Here is a tiny trained network, its code and every weight. The questions are about switching its units off for an input and a class, where a switched-off unit gives its printed mean instead of its output.

import numpy as np


def w(rows, s, z=0):
    codes = np.array(rows[::2]) - 128.0
    scale = np.full(codes.shape[1], s)
    scale[-1] = z or s
    return codes * scale


def f(y):
    return np.maximum(y, 0)


def log_softmax(a):
    a = a - a.max(-1, keepdims=True)
    return a - np.log(np.exp(a).sum(-1, keepdims=True))


def net(x, mask):
    res = np.array(x, float).reshape(1, 8) / 4 @ E
    y = f(res @ A[0][:, :-1].T + A[0][:, -1])
    res = res + np.where(mask, y, B[0][:, -1]) @ B[0][:, :-1]
    return log_softmax(res[-1] @ U[:, :-1].T + U[:, -1])


A, B = {}, {}
E = w([
[127,131,133,137,126,127,128,131],'x0',
[104,3,197,125,46,159,196,68],'x1',
[124,131,59,202,97,141,67,15],'x2',
[131,126,127,118,129,126,125,124],'x3',
[228,129,77,170,121,10,236,112],'x4',
[133,129,130,122,128,129,127,124],'x5',
[115,115,119,139,125,121,124,143],'x6',
[132,138,136,137,124,132,130,128],'x7',
],0.014)
A[0] = w([
[112,117,154,172,96,139,71,97,89],'neuron 1',
[193,8,133,140,50,68,240,82,22],'neuron 2',
[140,128,183,114,129,132,165,219,255],'neuron 3',
[216,198,45,168,215,66,154,189,208],'neuron 4',
[125,159,134,108,138,169,23,171,198],'neuron 5',
[102,92,195,133,126,184,103,107,121],'neuron 6',
[111,137,58,183,93,123,64,6,132],'neuron 7',
[111,54,192,139,85,190,56,98,120],'neuron 8',
[97,158,141,115,203,174,22,157,222],'neuron 9',
[196,181,27,143,105,79,102,145,156],'neuron 10',
[132,138,37,189,69,160,75,34,132],'neuron 11',
[82,214,75,86,176,156,33,178,231],'neuron 12',
[170,196,142,81,158,37,157,167,172],'neuron 13',
[154,163,69,184,103,107,77,68,101],'neuron 14',
[103,78,164,104,83,239,48,141,232],'neuron 15',
[99,88,180,85,124,235,148,151,189],'neuron 16',
[95,114,122,135,134,154,109,81,78],'neuron 17',
],0.011,0.0079)
B[0] = w([
[99,122,117,128,116,132,147,104,163],'neuron 1',
[168,156,156,181,55,175,136,145,228],'neuron 2',
[136,147,135,103,95,113,62,176,200],'neuron 3',
[171,92,82,111,163,131,101,148,252],'neuron 4',
[164,170,168,160,85,153,155,102,210],'neuron 5',
[88,116,107,113,140,98,120,128,184],'neuron 6',
[117,143,124,143,139,131,179,65,226],'neuron 7',
[74,109,113,98,114,146,165,94,206],'neuron 8',
[168,161,156,169,68,154,155,133,229],'neuron 9',
[149,99,141,165,188,110,150,117,212],'neuron 10',
[116,132,116,156,147,130,176,2,223],'neuron 11',
[178,151,135,172,99,147,135,145,243],'neuron 12',
[170,142,108,113,148,133,90,161,202],'neuron 13',
[119,121,124,166,149,119,159,87,195],'neuron 14',
[94,106,143,86,108,124,138,105,240],'neuron 15',
[106,127,155,75,95,83,108,158,211],'neuron 16',
[109,129,134,122,131,149,123,86,156],'neuron 17',
],0.017,0.025)
U = w([
[178,143,143,130,60,150,98,156,253],'0',
[148,132,128,191,101,175,163,68,107],'1',
[48,83,173,49,111,97,87,143,94],'2',
[35,92,88,80,129,145,149,57,52],'3',
[171,92,47,95,222,124,76,170,162],'4',
[149,101,36,164,247,82,133,75,22],'5',
],0.012,0.0038)

Each question gives the input, the list of numbers given to net, and the class t.
The units are the neurons (one row each of A and B). Each row of codes is followed by its name. A weight is (code - 128) times the scale printed after its matrix; where a second scale follows, it is the last column's (A, B and U).
mask holds one flag per neuron, in row order. A switched-off neuron (its flag False) gives its mean, the last column of its row in B, instead of its output. The means were averaged over made-up inputs and are rounded, as every weight is.
A unit's drop is (log p(t) with every unit on - log p(t) with that unit switched off) / (log p(t) with every unit on - log p(t) with every unit switched off).
The circuit of an input: a set's keep is (log p(t) with only the set's units on - log p(t) with every unit switched off) / (log p(t) with every unit on - log p(t) with every unit switched off). Starting from the 12 units with the biggest drops (on a tie, the unit counted first), units are removed one at a time, each time the one whose removal leaves the highest keep (on an exact tie, the one counted first), for as long as the keep stays at least 0.8.
units of the circuit, in order: the units of the circuit, biggest drop first
k most important neurons: the k neurons with the biggest drops, biggest first
drop when u is switched off: that unit's drop, to one decimal
input [-2,5,0,-2,-8,-3,1,-6], class 2: units of the circuit, in order : [neuron 16]
input [2,0,4,-5,4,7,7,5], class 5: units of the circuit, in order : [neuron 9; neuron 5]
input [-4,-7,2,-3,1,8,-8,3], class 5: 2 most important neurons : [neuron 4; neuron 2]
input [-8,0,6,8,5,-5,-4,-7], class 5: 2 most important neurons : [neuron 9; neuron 5]
input [-5,2,-4,-4,0,-3,8,6], class 2: 2 most important neurons : [neuron 12; neuron 9]
input [-5,0,-2,5,7,2,6,4], class 4: 2 most important neurons : [neuron 4; neuron 9]
input [-4,-6,-2,-7,1,-1,4,5], class 4: 2 most important neurons : [neuron 4; neuron 2]
input [8,1,-5,-2,-6,0,-4,2], class 2: drop when neuron 15 is switched off : 0.2
input [0,2,2,1,0,-4,4,5], class 3: drop when neuron 12 is switched off : 0.2
input [-7,0,-4,1,1,-8,7,-5], class 4: drop when neuron 2 is switched off : 0.2
input [3,-2,-8,-6,2,8,1,0], class 4: drop when neuron 11 is switched off : 0.0
